Here is a tiny trained network, its code and every weight. The questions are about switching its units off for an input and a target symbol, where a switched-off unit gives its printed mean instead of its output.

import numpy as np


def w(rows, s, z=0):
    codes = np.array(rows[::2]) - 128.0
    scale = np.full(codes.shape[1], s)
    scale[-1] = z or s
    return codes * scale


def norm(h):
    return h / np.sqrt((h * h).mean(-1, keepdims=True) + 1e-5)


def softmax(a):
    e = np.exp(a - a.max(-1, keepdims=True))
    return e / e.sum(-1, keepdims=True)


def log_softmax(a):
    a = a - a.max(-1, keepdims=True)
    return a - np.log(np.exp(a).sum(-1, keepdims=True))


def net(x, mask):
    ids = ['ΓΘΛΠΣΦβδεημτω'.index(c) for c in x.split()]
    T = len(ids)
    res = E[ids] + P[:T]
    u = 0
    for l in range(3):
        r = norm(res)
        for j in range(2):
            rows = slice(2 * j, 2 * j + 2)
            q, k, v = (r @ M[l][rows].T for M in (Q, K, V))
            z = softmax(np.where(np.tri(T) > 0, q @ k.T / 2**0.5, -1e9)) @ v
            o = O[l][rows]
            res = res + np.where(mask[u + j], z, o[:, -1]) @ o[:, :-1]
        u += 2
    return log_softmax(norm(res)[-1] @ U[:, :-1].T + U[:, -1])


Q, K, V, O = {}, {}, {}, {}
E = w([
[126,104,118,133],'Γ',
[154,118,166,164],'Θ',
[158,200,141,70],'Λ',
[152,178,83,173],'Π',
[126,116,151,126],'Σ',
[39,193,199,169],'Φ',
[155,97,160,157],'β',
[132,102,121,139],'δ',
[123,104,120,135],'ε',
[116,111,134,136],'η',
[84,3,210,103],'μ',
[135,124,174,155],'τ',
[69,94,102,71],'ω',
],0.028)
P = w([
[88,134,149,145],'0',
[1,175,163,142],'1',
[38,142,149,190],'2',
[64,134,137,184],'3',
[82,121,121,190],'4',
[73,112,110,176],'5',
[86,92,94,178],'6',
[69,90,93,176],'7',
[40,118,104,174],'8',
[51,111,94,170],'9',
[42,117,113,181],'10',
],0.0044)
Q[0] = w([
[215,115,192,223],'L0H1',
[100,73,126,162],'L0H1',
[92,94,56,60],'L0H2',
[185,124,98,4],'L0H2',
],0.012)
K[0] = w([
[185,128,39,150],'L0H1',
[210,19,159,57],'L0H1',
[137,52,2,53],'L0H2',
[218,221,106,54],'L0H2',
],0.0087)
V[0] = w([
[194,2,131,125],'L0H1',
[213,12,180,4],'L0H1',
[115,116,205,10],'L0H2',
[232,178,14,105],'L0H2',
],0.0051)
O[0] = w([
[77,171,157,89,158],'L0H1',
[204,189,181,35,102],'L0H1',
[104,78,3,76,118],'L0H2',
[75,160,246,108,1],'L0H2',
],0.0075,0.0069)
Q[1] = w([
[170,182,82,67],'L1H1',
[164,2,140,142],'L1H1',
[121,241,139,131],'L1H2',
[11,170,48,114],'L1H2',
],0.0079)
K[1] = w([
[182,150,98,73],'L1H1',
[55,54,134,160],'L1H1',
[96,147,5,84],'L1H2',
[215,107,104,219],'L1H2',
],0.011)
V[1] = w([
[137,180,121,118],'L1H1',
[144,141,154,190],'L1H1',
[85,136,254,167],'L1H2',
[105,210,127,120],'L1H2',
],0.0095)
O[1] = w([
[157,164,194,2,30],'L1H1',
[162,141,73,72,187],'L1H1',
[110,146,157,141,186],'L1H2',
[219,99,109,127,3],'L1H2',
],0.0095,0.0042)
Q[2] = w([
[93,160,57,56],'L2H1',
[96,140,7,172],'L2H1',
[128,126,154,113],'L2H2',
[232,110,203,81],'L2H2',
],0.013)
K[2] = w([
[140,232,104,123],'L2H1',
[122,173,233,250],'L2H1',
[109,96,152,97],'L2H2',
[99,94,88,62],'L2H2',
],0.012)
V[2] = w([
[216,25,202,48],'L2H1',
[2,175,219,70],'L2H1',
[127,220,152,69],'L2H2',
[116,93,88,148],'L2H2',
],0.0081)
O[2] = w([
[114,158,128,186,3],'L2H1',
[148,148,158,167,88],'L2H1',
[2,88,82,80,18],'L2H2',
[152,161,135,132,177],'L2H2',
],0.012,0.0065)
U = w([
[144,127,140,162,73],'Γ',
[73,93,81,190,80],'Θ',
[129,140,130,132,140],'Λ',
[108,95,92,63,231],'Π',
[160,183,132,64,254],'Σ',
[162,120,128,112,97],'Φ',
[53,196,131,205,106],'β',
[104,69,214,128,149],'δ',
[158,127,129,136,99],'ε',
[165,226,9,155,87],'η',
[165,146,164,158,109],'μ',
[171,125,123,111,108],'τ',
[148,136,118,124,117],'ω',
],0.014,0.0071)

Each question gives the input, a string of symbols that net reads in full, and the target symbol t.
The units are the heads (2 rows each of Q, K, V and O). Each row of codes is followed by its name. A weight is (code - 128) times the scale printed after its matrix; where a second scale follows, it is the last column's (O and U).
mask holds one flag per head, layer by layer. A switched-off head (its flag False) gives its mean, the last column of its rows in O, instead of its output. The means were averaged over made-up inputs and are rounded, as every weight is.
A unit's drop is (log p(t) with every unit on - log p(t) with that unit switched off) / (log p(t) with every unit on - log p(t) with every unit switched off).
The circuit of an input: a set's keep is (log p(t) with only the set's units on - log p(t) with every unit switched off) / (log p(t) with every unit on - log p(t) with every unit switched off). Starting from all 6 units, units are removed one at a time, each time the one whose removal leaves the highest keep (on an exact tie, the one counted first), for as long as the keep stays at least 0.8.
units of the circuit, in order: the units of the circuit, biggest drop first
most important unit: the unit with the biggest drop
which heads matter: for each layer, one digit per head in row order, 1 if its drop is at least 0.15 and else 0, layers parted by /
drop of u: that unit's drop, to one decimal
input Θ Σ Σ Π Γ τ, target Θ: which heads matter	11 / 10 / 01
input Π Θ β τ, target Θ: units of the circuit, in order	L0H1, L2H1
input μ β τ, target β: most important unit	L0H1
input β δ ε Π Θ Σ ε, target β: units of the circuit, in order	L0H1, L1H2, L2H1, L0H2
input Π ε Θ Θ ε Γ, target Π: which heads matter	11 / 10 / 11
input β Γ δ Γ Θ ε Π Π ω μ Γ, target β: units of the circuit, in order	L1H2, L0H1, L2H1, L1H1
input Π μ Θ Θ μ Φ δ Θ μ δ, target Π: which heads matter	11 / 11 / 11
input δ Π Γ, target δ: which heads matter	11 / 01 / 11
input Π μ Θ Θ β Γ Θ Γ ε, target Π: which heads matter	11 / 11 / 11
input β Θ Π ω Θ Γ Λ Θ η, target β: which heads matter	11 / 01 / 10
input Π Σ δ Γ μ Θ Φ δ, target Π: which heads matter	11 / 10 / 11
input Θ ω Γ β Σ, target Θ: which heads matter	11 / 11 / 01
input Π μ τ Θ Γ Θ Π Θ Θ η, target Π: drop of L0H1	0.5
input β Π Θ Γ δ Θ μ Γ Π ε ε, target β: drop of L1H2	0.7
input Π ω Γ Θ Π μ μ τ Σ, target Π: drop of L0H1	0.5
input δ Π Φ η, target δ: most important unit	L2H1
